Here is a tiny trained network, its code and every weight. The questions are about switching its units off for an input and a class, where a switched-off unit gives its printed mean instead of its output.

import numpy as np


def w(rows, s, z=0):
    codes = np.array(rows[::2]) - 128.0
    scale = np.full(codes.shape[1], s)
    scale[-1] = z or s
    return codes * scale


def f(y):
    return y / 2 * (1 + np.tanh(0.7978845608 * (y + 0.044715 * y**3)))


def log_softmax(a):
    a = a - a.max(-1, keepdims=True)
    return a - np.log(np.exp(a).sum(-1, keepdims=True))


def net(x, mask):
    res = np.array(x, float).reshape(1, 7) / 4 @ E
    y = f(res @ A[0][:, :-1].T + A[0][:, -1])
    res = res + np.where(mask, y, B[0][:, -1]) @ B[0][:, :-1]
    return log_softmax(res[-1] @ U[:, :-1].T + U[:, -1])


A, B = {}, {}
E = w([
[142,208,163],'x0',
[111,53,250],'x1',
[128,128,128],'x2',
[83,64,88],'x3',
[128,125,127],'x4',
[131,128,130],'x5',
[134,126,129],'x6',
],0.015)
A[0] = w([
[122,52,123,84],'neuron 1',
[212,193,58,127],'neuron 2',
[152,134,5,41],'neuron 3',
[112,77,126,86],'neuron 4',
[180,120,161,189],'neuron 5',
[140,126,46,254],'neuron 6',
[100,84,164,71],'neuron 7',
],0.015,0.0081)
B[0] = w([
[84,184,51,197],'neuron 1',
[100,166,65,246],'neuron 2',
[95,61,177,229],'neuron 3',
[137,147,6,173],'neuron 4',
[106,72,166,179],'neuron 5',
[213,129,244,248],'neuron 6',
[107,182,131,189],'neuron 7',
],0.011,0.014)
U = w([
[194,138,179,160],'0',
[80,4,129,209],'1',
[116,178,85,1],'2',
],0.014,0.0056)

Each question gives the input, the list of numbers given to net, and the class t.
The units are the neurons (one row each of A and B). Each row of codes is followed by its name. A weight is (code - 128) times the scale printed after its matrix; where a second scale follows, it is the last column's (A, B and U).
mask holds one flag per neuron, in row order. A switched-off neuron (its flag False) gives its mean, the last column of its row in B, instead of its output. The means were averaged over made-up inputs and are rounded, as every weight is.
A unit's drop is (log p(t) with every unit on - log p(t) with that unit switched off) / (log p(t) with every unit on - log p(t) with every unit switched off).
The circuit of an input: a set's keep is (log p(t) with only the set's units on - log p(t) with every unit switched off) / (log p(t) with every unit on - log p(t) with every unit switched off). Starting from all 7 units, units are removed one at a time, each time the one whose removal leaves the highest keep (on an exact tie, the one counted first), for as long as the keep stays at least 0.8.
circuit, biggest first: the units of the circuit, biggest drop first
top k neurons: the k neurons with the biggest drops, biggest first
drop when u is switched off: that unit's drop, to one decimal
input [-1,-7,-7,4,-7,8,7], class 1: circuit, biggest first => neuron 3
input [0,4,2,-6,4,7,-8], class 1: top 3 neurons => neuron 6; neuron 5; neuron 7
input [-8,1,-7,1,8,-7,7], class 2: circuit, biggest first => neuron 1; neuron 3
input [4,-2,-2,-8,-6,-6,-6], class 2: top 2 neurons => neuron 2; neuron 6
input [-2,3,1,2,-3,5,-3], class 2: circuit, biggest first => neuron 3; neuron 1
input [-5,2,1,-8,2,-8,-4], class 1: top 3 neurons => neuron 6; neuron 5; neuron 7
input [-7,-1,0,0,-6,6,-6], class 0: top 3 neurons => neuron 6; neuron 5; neuron 2
input [8,-3,-2,4,1,2,-1], class 0: top 2 neurons => neuron 1; neuron 4
input [5,-7,8,3,7,5,-1], class 0: top 2 neurons => neuron 6; neuron 3
input [1,-2,-8,-6,-7,-7,5], class 2: top 2 neurons => neuron 2; neuron 6
input [-2,6,-3,1,8,4,6], class 2: top 4 neurons => neuron 3; neuron 1; neuron 7; neuron 4
input [5,0,6,-5,2,0,6], class 2: top 3 neurons => neuron 6; neuron 2; neuron 3
input [7,-6,0,2,-4,-2,-1], class 0: top 3 neurons => neuron 6; neuron 1; neuron 3
input [-7,-8,5,-1,7,-1,4], class 0: top 2 neurons => neuron 6; neuron 5
input [-1,-6,8,2,8,3,-8], class 1: top 2 neurons => neuron 3; neuron 7
input [-3,2,1,2,5,-7,-7], class 2: top 2 neurons => neuron 3; neuron 1
input [-3,5,6,-7,1,7,3], class 1: circuit, biggest first => neuron 6
input [-4,8,-2,2,-4,4,-3], class 2: top 2 neurons => neuron 1; neuron 7
input [-2,3,0,8,0,5,8], class 2: drop when neuron 3 is switched off => 0.1
input [-1,8,-6,3,8,-4,-5], class 2: drop when neuron 7 is switched off => 0.3
input [8,-6,2,1,-4,6,-2], class 0: drop when neuron 1 is switched off => 1.6
input [-2,-3,6,0,3,-2,-3], class 0: drop when neuron 6 is switched off => 0.7
